Here is a tiny trained network, its code and every weight. The questions are about switching its units off for an input and a class, where a switched-off unit gives its printed mean instead of its output.

import numpy as np


def w(rows, s, z=0):
    codes = np.array(rows[::2]) - 128.0
    scale = np.full(codes.shape[1], s)
    scale[-1] = z or s
    return codes * scale


def norm(h):
    return h / np.sqrt((h * h).mean(-1, keepdims=True) + 1e-5)


def f(y):
    return np.maximum(y, 0)


def log_softmax(a):
    a = a - a.max(-1, keepdims=True)
    return a - np.log(np.exp(a).sum(-1, keepdims=True))


def net(x, mask):
    res = np.array(x, float).reshape(1, 7) / 4 @ E
    u = 0
    for l in range(2):
        y = f(norm(res) @ A[l][:, :-1].T + A[l][:, -1])
        res = res + np.where(mask[u : u + 12], y, B[l][:, -1]) @ B[l][:, :-1]
        u += 12
    return log_softmax(norm(res)[-1] @ U[:, :-1].T + U[:, -1])


A, B = {}, {}
E = w([
[185,82,64,151,129,72],'x0',
[214,117,36,4,115,139],'x1',
[148,190,116,109,35,136],'x2',
[77,150,150,48,109,91],'x3',
[86,168,108,222,89,154],'x4',
[173,127,115,114,161,89],'x5',
[217,131,202,88,144,142],'x6',
],0.0043)
A[0] = w([
[230,107,213,75,27,121,173],'0.n1',
[57,127,110,219,74,64,121],'0.n2',
[172,210,122,96,136,112,81],'0.n3',
[143,25,32,63,104,178,83],'0.n4',
[223,71,198,135,138,138,10],'0.n5',
[114,206,108,119,180,162,169],'0.n6',
[102,129,49,167,60,153,139],'0.n7',
[187,59,107,116,194,29,211],'0.n8',
[68,91,209,188,93,169,100],'0.n9',
[119,183,211,144,138,117,227],'0.n10',
[135,209,254,238,118,66,5],'0.n11',
[115,91,184,96,127,25,212],'0.n12',
],0.0071,0.0016)
B[0] = w([
[103,86,130,172,156,154,253],'0.n1',
[162,135,254,145,162,114,219],'0.n2',
[140,105,145,163,103,108,177],'0.n3',
[83,191,176,133,90,178,221],'0.n4',
[199,74,126,159,155,158,187],'0.n5',
[97,158,114,89,147,126,174],'0.n6',
[185,114,139,155,143,84,204],'0.n7',
[83,74,152,93,171,125,227],'0.n8',
[158,184,126,91,139,131,228],'0.n9',
[130,164,99,143,88,170,227],'0.n10',
[82,179,86,82,110,163,248],'0.n11',
[81,64,35,104,180,229,204],'0.n12',
],0.0069,0.0049)
A[1] = w([
[154,180,120,62,104,140,229],'1.n1',
[98,190,112,170,155,162,233],'1.n2',
[151,112,98,146,112,168,32],'1.n3',
[180,92,77,67,114,111,252],'1.n4',
[64,204,117,93,145,117,200],'1.n5',
[90,198,205,181,111,92,116],'1.n6',
[154,139,54,157,1,121,94],'1.n7',
[150,148,93,92,115,55,156],'1.n8',
[98,143,87,104,95,161,81],'1.n9',
[163,108,167,120,204,138,139],'1.n10',
[82,92,132,155,102,203,241],'1.n11',
[119,99,151,150,107,211,110],'1.n12',
],0.0085,0.0013)
B[1] = w([
[97,171,166,186,99,134,209],'1.n1',
[184,96,189,2,102,109,244],'1.n2',
[168,81,141,171,129,89,157],'1.n3',
[139,221,147,185,123,137,172],'1.n4',
[202,234,131,198,123,207,236],'1.n5',
[219,110,136,110,154,116,227],'1.n6',
[121,51,30,52,75,98,178],'1.n7',
[162,177,182,40,129,82,137],'1.n8',
[154,166,182,141,144,67,190],'1.n9',
[72,78,95,213,96,107,205],'1.n10',
[175,212,115,122,140,88,253],'1.n11',
[129,170,92,57,170,118,234],'1.n12',
],0.0055,0.0057)
U = w([
[69,93,78,148,149,70,87],'0',
[6,103,125,128,46,87,1],'1',
[45,64,119,158,161,59,106],'2',
[224,67,154,164,158,93,130],'3',
[164,244,178,58,142,159,169],'4',
[161,124,35,64,41,85,109],'5',
[91,70,81,40,223,205,149],'6',
],0.012,0.0098)

Each question gives the input, the list of numbers given to net, and the class t.
The units are the neurons (one row each of A and B). Each row of codes is followed by its name. A weight is (code - 128) times the scale printed after its matrix; where a second scale follows, it is the last column's (A, B and U).
mask holds one flag per neuron, layer by layer. A switched-off neuron (its flag False) gives its mean, the last column of its row in B, instead of its output. The means were averaged over made-up inputs and are rounded, as every weight is.
A unit's drop is (log p(t) with every unit on - log p(t) with that unit switched off) / (log p(t) with every unit on - log p(t) with every unit switched off).
The circuit of an input: a set's keep is (log p(t) with only the set's units on - log p(t) with every unit switched off) / (log p(t) with every unit on - log p(t) with every unit switched off). Starting from the 12 units with the biggest drops (on a tie, the unit counted first), units are removed one at a time, each time the one whose removal leaves the highest keep (on an exact tie, the one counted first), for as long as the keep stays at least 0.8.
circuit, biggest first: the units of the circuit, biggest drop first
most important unit: the unit with the biggest drop
k most important neurons: the k neurons with the biggest drops, biggest first
k most important neurons of layer l: the k neurons of layer l with the biggest drops, biggest first
drop when u is switched off: that unit's drop, to one decimal
input [1,-2,6,-8,-7,-6,-3], class 3: most important unit : 0.n7
input [8,-8,-3,7,0,0,-1], class 6: 3 most important neurons of layer 0 : (0.n12 0.n4 0.n8)
input [-1,-7,-4,-7,2,5,-4], class 4: circuit, biggest first : (0.n11 1.n2)
input [-1,-1,-1,-2,1,-8,-8], class 3: 2 most important neurons : (0.n7 0.n2)
input [8,-2,7,3,-6,0,8], class 6: circuit, biggest first : (0.n12 0.n1)
input [8,-7,-5,-2,4,-4,-8], class 3: circuit, biggest first : (1.n6 0.n2)
input [0,4,-2,1,0,8,-1], class 6: 2 most important neurons : (0.n8 0.n11)
input [5,-6,0,-4,4,5,-8], class 3: 2 most important neurons : (1.n6 0.n2)
input [0,3,1,-2,4,4,1], class 5: 2 most important neurons : (0.n2 1.n7)
input [-2,2,5,-3,-5,-1,2], class 3: 3 most important neurons : (0.n11 0.n1 0.n5)
input [7,0,2,-4,-5,-1,-7], class 2: 2 most important neurons : (0.n8 1.n5)
input [3,-1,-7,-3,0,-7,1], class 0: 2 most important neurons : (1.n10 1.n2)
input [0,1,0,-1,5,-1,8], class 3: 3 most important neurons : (0.n5 0.n4 1.n3)
input [3,2,4,-8,1,-4,-6], class 3: 2 most important neurons : (0.n2 0.n7)
input [8,5,-7,-5,5,-2,1], class 0: 3 most important neurons of layer 1 : (1.n2 1.n10 1.n6)
input [3,3,6,-5,2,5,-3], class 5: most important neuron : (1.n7)
input [5,-5,8,-5,-4,5,6], class 3: 2 most important neurons : (0.n5 1.n3)
input [-1,1,8,-4,1,7,-4], class 5: 2 most important neurons : (1.n7 0.n8)
input [8,-5,7,-5,-2,-1,-6], class 3: drop when 0.n2 is switched off : 1.2
input [-1,3,1,0,-3,3,5], class 6: drop when 0.n11 is switched off : -0.1
input [0,-1,2,4,-7,2,7], class 6: drop when 0.n12 is switched off : 0.2
input [5,-7,-8,3,-5,3,-1], class 6: most important neuron : (0.n12)
input [5,3,7,-4,6,4,1], class 5: drop when 1.n12 is switched off : -0.1
